What each symbol does to the points:
j890 ke j407
j890 gi j804
j890 fi j228
j890 ri j526
j873 ke j676
j873 gi j893
j873 fi j804
j873 ri j883
j116 ke j766
j116 gi j526
j116 fi j981
j116 ri j228
j555 ke j733
j555 gi j768
j555 fi j735
j555 ri j934
j56 ke j720
j56 gi j340
j56 fi j939
j56 ri j935
j170 ke j439
j170 gi j807
j170 fi j555
j170 ri j111
j324 ke j939
j324 gi j248
j324 fi j409
j324 ri j595
j407 ke j804
j407 gi j43
j407 fi j116
j407 ri j890
j720 ke j340
j720 gi j134
j720 fi j248
j720 ri j56
j766 ke j526
j766 gi j890
j766 fi j292
j766 ri j116
j595 ke j324
j595 gi j939
j595 fi j643
j595 ri j115
j115 ke j595
j115 gi j324
j115 fi j539
j115 ri j599
j228 ke j116
j228 gi j766
j228 fi j880
j228 ri j838
j893 ke j724
j893 gi j157
j893 fi j412
j893 ri j676
j459 ke j536
j459 gi j478
j459 fi j676
j459 ri j157
j934 ke j555
j934 gi j733
j934 fi j140
j934 ri j899
j111 ke j170
j111 gi j439
j111 fi j934
j111 ri j768
j935 ke j56
j935 gi j720
j935 fi j324
j935 ri j639
j881 ke j510
j881 gi j102
j881 fi j111
j881 ri j807
j526 ke j890
j526 gi j407
j526 fi j838
j526 ri j766
j468 ke j977
j468 gi j723
j468 fi j459
j468 ri j637
j514 ke j539
j514 gi j643
j514 fi j468
j514 ri j864
j599 ke j115
j599 gi j595
j599 fi j514
j599 ri j409
j838 ke j228
j838 gi j116
j838 fi j102
j838 ri j292
j724 ke j157
j724 gi j459
j724 fi j883
j724 ri j893
j977 ke j723
j977 gi j864
j977 fi j536
j977 ri j468
j643 ke j409
j643 gi j599
j643 fi j723
j643 ri j539
j340 ke j134
j340 gi j140
j340 fi j639
j340 ri j720
j723 ke j864
j723 gi j514
j723 fi j478
j723 ri j977
j536 ke j478
j536 gi j637
j536 fi j893
j536 ri j459
j248 ke j639
j248 gi j935
j248 fi j115
j248 ri j939
j883 ke j873
j883 gi j676
j883 fi j407
j883 ri j412
j43 ke j412
j43 gi j883
j43 fi j526
j43 ri j804
j768 ke j111
j768 gi j170
j768 fi j899
j768 ri j733
j140 ke j735
j140 gi j704
j140 fi j56
j140 ri j134
j981 ke j292
j981 gi j838
j981 fi j881
j981 ri j880
j637 ke j468
j637 gi j977
j637 fi j157
j637 ri j478
j292 ke j838
j292 gi j228
j292 fi j510
j292 ri j981
j102 ke j880
j102 gi j981
j102 fi j439
j102 ri j510
j880 ke j981
j880 gi j292
j880 fi j807
j880 ri j102
j478 ke j637
j478 gi j468
j478 fi j724
j478 ri j536
j733 ke j768
j733 gi j111
j733 fi j704
j733 ri j555
j676 ke j893
j676 gi j724
j676 fi j43
j676 ri j873
j704 ke j899
j704 gi j934
j704 fi j340
j704 ri j735
j157 ke j459
j157 gi j536
j157 fi j873
j157 ri j724
j807 ke j881
j807 gi j510
j807 fi j768
j807 ri j439
j539 ke j643
j539 gi j409
j539 fi j977
j539 ri j514
j409 ke j599
j409 gi j115
j409 fi j864
j409 ri j643
j735 ke j704
j735 gi j899
j735 fi j720
j735 ri j140
j939 ke j248
j939 gi j639
j939 fi j599
j939 ri j324
j804 ke j43
j804 gi j412
j804 fi j766
j804 ri j407
j134 ke j140
j134 gi j735
j134 fi j935
j134 ri j340
j639 ke j935
j639 gi j56
j639 fi j595
j639 ri j248
j510 ke j102
j510 gi j880
j510 fi j170
j510 ri j881
j412 ke j883
j412 gi j873
j412 fi j890
j412 ri j43
j864 ke j514
j864 gi j539
j864 fi j637
j864 ri j723
j439 ke j807
j439 gi j881
j439 fi j733
j439 ri j170
j899 ke j934
j899 gi j555
j899 fi j134
j899 ri j704

The rows follow the links: the fewer symbols apart two points are, the more alike their rows tend to be.

Each row is also shifted at random along 3 hidden directions that mean nothing.

Row, then point:
[-87, 24, 3, 36, 46, 60, -40, -23, 14, -36, 20, -23, 1, -19, -8, 4, -62, -16, -16, -14, -23, 78, 48, -41, 34, 30, 2, 31, 29, 63, -6, 34, 70, -65, 17, 4, -35, -44, -64, -71, 47, -11, 32, -16, -18, 32, 25, -2]
point: j723
[11, 39, -29, 43, 25, 1, -20, 0, 19, 58, -21, 41, 11, 57, 8, 15, 19, 24, -26, -9, 28, 21, -24, -80, 80, 15, -67, -57, 20, 27, -36, -60, -69, -48, 30, -17, -1, -5, -5, -17, -27, 1, -41, -42, -8, -33, 60, 36]
point: j720
[33, 6, -22, -69, 17, -33, 3, 33, 14, -12, 61, -77, -8, 13, 43, 6, -28, -63, 56, 61, -49, -20, 16, 27, -25, 14, 2, -45, -44, -10, 40, -6, 15, 39, -55, 52, 14, -16, -13, 70, 60, -30, 59, 19, 5, 39, -16, 49]
point: j157
[-6, 50, -23, -39, -31, -54, -4, -13, 5, 35, -21, 104, -8, 60, 2, -34, 51, 16, -49, -70, -9, -102, -29, -1, 45, -58, -33, -73, 27, 24, 15, 1, -46, -3, -73, -32, 77, 7, 3, 119, -19, 84, -56, -4, -54, -54, -52, 43]
point: j768
[32, 1, 47, 7, 33, 28, 16, -13, -69, -2, -48, 0, 6, 40, -3, 34, -10, 39, -4, -69, -1, -36, -98, 86, -75, 37, 16, 53, -8, 1, -14, -24, 41, 15, -25, -51, -39, -49, -49, -16, -48, -13, 20, 11, 40, -62, 17, -49]
point: j838
[124, -23, 65, -59, 27, 36, 31, 41, -7, -31, 50, 0, 15, 27, 34, 19, -11, 71, 9, -57, 56, -73, 16, 67, -65, -42, 51, -29, -52, 45, 9, -36, 6, 86, -32, -60, 22, -18, 4, 60, -51, -33, 63, 42, 53, -54, -50, 5]
point: j228
[27, 29, -27, 27, 7, -23, -8, 17, 64, 25, 6, 21, 3, 55, 27, -12, 30, -16, -58, -32, 25, 10, 40, -81, 94, -42, -59, -58, 61, 35, 7, -25, -45, -47, -15, -6, 21, 25, 10, 45, -14, 31, -51, -46, -59, 8, -29, 47]
point: j56
[67, -41, 39, -8, -75, -12, 25, -5, -45, 36, -36, 14, -10, -6, -47, -43, 27, -11, 29, 56, -4, -9, -33, 54, -1, 37, 27, 89, 9, -79, 31, 38, -23, 2, 9, 6, -30, 33, 12, -19, -12, 23, -62, -32, -13, -24, 10, -80]
point: j102
[44, 0, 32, -127, -16, -13, -1, -4, 17, -23, 56, -32, -30, -39, 29, -55, 10, -3, 48, -20, -31, -81, -12, 55, -4, 23, 18, -17, -71, 35, 45, 7, -3, 36, -50, 7, 23, -33, -26, 81, -29, 67, -6, 11, -35, -63, -27, 80]
point: j766
[3, 17, -12, 38, -1, 37, -33, -15, 40, -9, 24, 33, -3, -24, 3, 26, 13, -8, -65, -61, -7, 49, 77, -59, 10, -59, -17, -33, 73, 27, -29, 11, 25, 12, 17, -43, 42, 47, 63, 40, -19, 32, 33, 25, -66, 48, -93, -14]
point: j248
[23, -36, 18, -7, -51, -21, 42, -47, -54, 25, -76, 9, 0, 48, -15, -22, -19, 24, 23, 19, -23, -51, -89, 94, -5, 21, 13, 111, -5, -75, 19, 67, 22, -34, -85, -7, -22, -17, -34, -20, 20, 29, -53, -28, -28, -42, -1, -80]
point: j981
[76, 10, 23, -3, -15, -7, -33, -18, -7, 10, -74, 18, -8, 15, 12, 31, 27, 27, -61, -82, -1, 9, -87, 8, 26, 33, -3, -29, -2, 66, -58, -78, -10, 2, 50, -75, -6, -9, 6, 16, -89, 14, -14, -14, 37, -94, 53, 41]
point: j111
[19, 13, -36, 43, 16, -30, 45, -6, 25, 61, -5, 17, 20, -23, 11, 74, -20, -7, -2, 21, 17, 53, 49, -1, -53, -43, -14, -52, 0, -36, -26, -8, 3, 10, -3, 49, 40, 67, 86, 5, 46, -83, 53, 52, 34, 62, 7, 49]
point: j115
[-115, 38, 3, 50, 74, 68, -15, 50, 23, -33, 89, -2, -12, 8, 7, -12, -15, -6, -4, -11, 23, 1, 89, -81, 49, -39, -28, -40, 25, 83, 30, -11, 19, -23, 11, -2, -16, -14, -40, -12, 17, 34, 33, -19, -18, 24, -60, -22]
point: j864
[-56, 31, -26, 30, -12, 15, -4, -20, 20, 23, 14, 32, 10, -42, 3, 43, -13, 32, -50, -27, -5, 39, 72, -33, -55, -62, -15, -30, 28, -18, -19, 23, 17, 18, 4, -5, 79, 64, 92, 27, 27, -1, 65, 63, -18, 80, -47, 14]
point: j324
[75, -42, 36, -69, -19, -12, 14, 58, -3, -64, 76, -61, -30, -62, 36, -52, 37, -48, 49, -2, 10, -40, 46, 39, -58, 0, 46, -31, -32, 39, 49, -12, -59, 107, 28, -19, 15, -3, 6, 67, -31, 16, 10, 25, 25, -59, -51, 58]
point: j526
[-13, -32, -19, -73, -48, -8, -1, 30, -49, -63, -9, -64, -23, -86, -24, -41, 0, -81, 21, 12, -5, -17, -1, 28, -9, 30, 53, 39, 2, 25, 32, 22, -54, 39, 9, -1, -12, -1, -16, 7, 36, 20, -63, 0, 47, 2, -7, 12]
point: j407
[-16, 2, 40, -2, -37, 10, -16, -54, -18, 28, -45, 21, -36, -45, -51, -67, 82, 4, 30, 25, -26, 4, -60, 3, -23, 80, 2, 57, -31, 14, -6, 1, -29, -41, 78, -4, -48, -19, -21, -32, -85, 35, -63, -23, -11, -60, 97, 44]
point: j807
[-102, -8, 37, 20, 54, 66, 71, 90, -36, -61, 74, 29, 15, -3, -38, -43, -36, 25, 40, -31, 94, -86, 55, 24, -2, -77, 86, -3, -4, 47, 69, 40, -37, 9, -51, 1, -6, -50, -58, -31, 44, 13, 1, 3, 61, -22, -74, -55]
point: j883
[68, -5, 18, -28, -31, -10, -17, -54, 9, 29, -74, 33, -17, 28, -4, -26, 42, 11, -21, -55, -36, 11, -68, 18, 22, 74, -28, 22, -26, 50, -43, -49, 20, -39, 42, -28, -23, -24, -9, -6, -76, 24, -61, -14, -17, -97, 91, 75]
point: j170
[30, -23, 38, 67, 4, -10, 22, -7, -25, 16, -9, 27, 1, 8, -31, 39, 58, 41, -17, -12, 26, 12, -8, -5, -45, -63, -15, 36, 18, -80, -43, -21, -13, 55, 84, -52, 14, 77, 99, -16, -69, -7, 43, 31, -11, 13, -48, -104]
point: j899
[78, 21, -30, 33, -8, 23, -63, -7, 27, -16, -9, 5, -3, 12, 37, 55, -7, -26, -72, -56, -41, 70, 60, -60, 56, -45, -33, -24, 60, 50, -24, -5, 42, -18, 25, -39, 40, 32, 23, 0, 11, 20, 3, -8, -91, 45, -60, -15]
point: j639

Start, symbols taken left to right, then the point you end at.
Answer with the point's name.
[-17, 14, 14, 36, -41, -21, 12, -39, -46, 56, -39, 65, -13, 57, -14, 8, 23, 11, -35, -37, -61, -28, -51, 17, 14, -10, -32, 7, 17, -84, -11, 21, 24, -8, 0, -22, 34, 41, 57, 27, -39, 54, 16, 14, -65, 2, -35, -69]
fi ri ke => j140
[26, -85, -27, -36, -51, 13, 5, 23, -56, -50, -56, -85, -7, -76, -24, -18, -35, -64, 16, 23, -5, 38, -38, 31, -13, 69, 76, 95, 10, 34, -3, 6, -17, -1, 21, -29, -59, -15, -41, -53, 54, -40, -38, -2, 73, 5, 41, -39]
fi fi ke => j838
[-68, 33, -16, 16, -7, 10, -22, -49, 35, 5, 5, 61, 0, -18, 15, 15, 6, 2, -42, -37, -30, 29, 87, -47, 12, -49, -18, -25, 56, -1, -4, 58, 25, 4, -5, -9, 81, 44, 82, 32, 26, 55, 39, 30, -86, 62, -65, 17]
ri ke ri => j324
[72, -1, 49, -28, -26, 16, 2, 20, 30, 9, 3, 41, -32, -37, -9, -53, 83, 31, -1, -12, 61, -37, 17, -6, -5, 9, 13, -23, -22, 55, -11, -45, -81, 25, 59, -19, 10, 17, 40, 47, -95, 28, -49, 4, 17, -74, 14, 59]
fi ke fi => j899
[49, -47, 32, 37, -53, 2, 51, 46, -42, 2, -34, 25, -5, 14, -42, -36, 8, 22, 19, 22, 53, -62, -35, 37, -31, -69, 27, 60, 9, -62, 28, 37, -26, 18, -15, -21, -26, 29, 19, -6, -6, 12, -44, -24, 44, -6, -50, -132]
gi fi => j510
[-47, 27, 23, -112, -2, -33, 41, -39, 13, 10, 58, 59, -22, 22, 23, -77, 43, 5, 55, -9, -13, -120, -34, 70, -7, -2, -8, -58, -64, 28, 74, 48, 0, 24, -108, 29, 75, -48, -45, 116, -19, 104, -24, -11, -43, -67, -46, 98]
ke fi ri => j981
[-76, 14, 27, -42, 2, -24, 59, 17, -63, 16, 14, 72, -11, 44, -26, -48, 1, 60, 11, -51, 35, -137, -54, 70, 0, -51, 33, 6, -22, -48, 45, 61, -29, 7, -90, -37, 24, -34, -40, 55, 6, 43, -30, -8, 30, -64, -60, -61]
ke gi => j116
[75, -44, 44, -25, -74, -31, 38, 37, 16, 11, 21, 19, -41, -42, -49, -97, 59, 1, 61, 80, 59, -63, 50, 4, 17, -45, 18, 33, 3, -49, 82, 35, -80, 10, 4, 36, 22, 47, 39, 59, -23, 75, -84, -37, -15, -22, -66, -31]
fi gi => j807
[-130, 47, -42, 41, -6, -25, 21, -89, 14, 41, -12, 69, 11, -26, -3, 42, -17, 10, -2, 6, -36, 39, 25, -13, -43, -9, -22, -27, -2, -62, -22, 22, 8, -8, -6, 42, 57, 31, 51, 10, 36, -3, 38, 53, -20, 62, 13, 49]
ke fi ri ri => j539
[48, -1, 21, 18, -39, -10, -9, 16, -35, 14, -1, 49, -4, 55, 7, 31, 30, 25, -67, -68, -15, -28, -27, 21, 5, -75, -32, 4, 54, -34, -2, -2, -10, 23, 9, -68, 59, 57, 49, 56, -38, 43, -8, 10, -42, -8, -68, -58]
ri ri ke => j934
[61, -47, -8, -76, -32, -25, -20, 39, -29, -46, -9, -110, -18, -84, 6, -36, 5, -72, 38, 3, -41, 12, -11, 30, -27, 56, 52, 38, -34, 35, 11, -28, -26, 53, 41, -21, -34, -4, -28, 24, -7, 14, -24, 3, 31, -31, 8, 18]
fi fi => j880
[65, 1, 5, 12, -23, -17, -2, -17, -26, 20, -39, 40, -2, 59, 18, 40, 25, 30, -67, -94, -30, -33, -58, 5, 9, -9, -22, 23, 41, -7, -27, -11, 2, -5, -11, -80, 13, 19, 27, 33, -40, 35, -10, 7, -22, -51, -20, -44]
ri gi fi => j899
[-78, 53, -57, 20, 40, -57, 27, -25, -2, 53, 24, 30, 21, 13, 5, 12, -17, 8, 13, 67, -4, 14, 5, -23, 4, -32, -33, -93, -22, -61, 15, -11, -29, 0, -63, 86, 55, 26, 35, 30, 51, -50, 30, 17, 9, 66, 35, 74]
fi gi => j643
[79, -47, 43, 2, -62, 18, 0, -27, -1, 23, -49, -44, -5, -55, -60, -54, 33, -6, 31, 64, -21, 34, -42, 22, -31, 80, 12, 114, -21, -20, -28, -34, -2, -12, 118, -12, -57, 10, 9, -45, -80, 3, -64, -17, 5, -53, 88, -31]
gi ke => j880
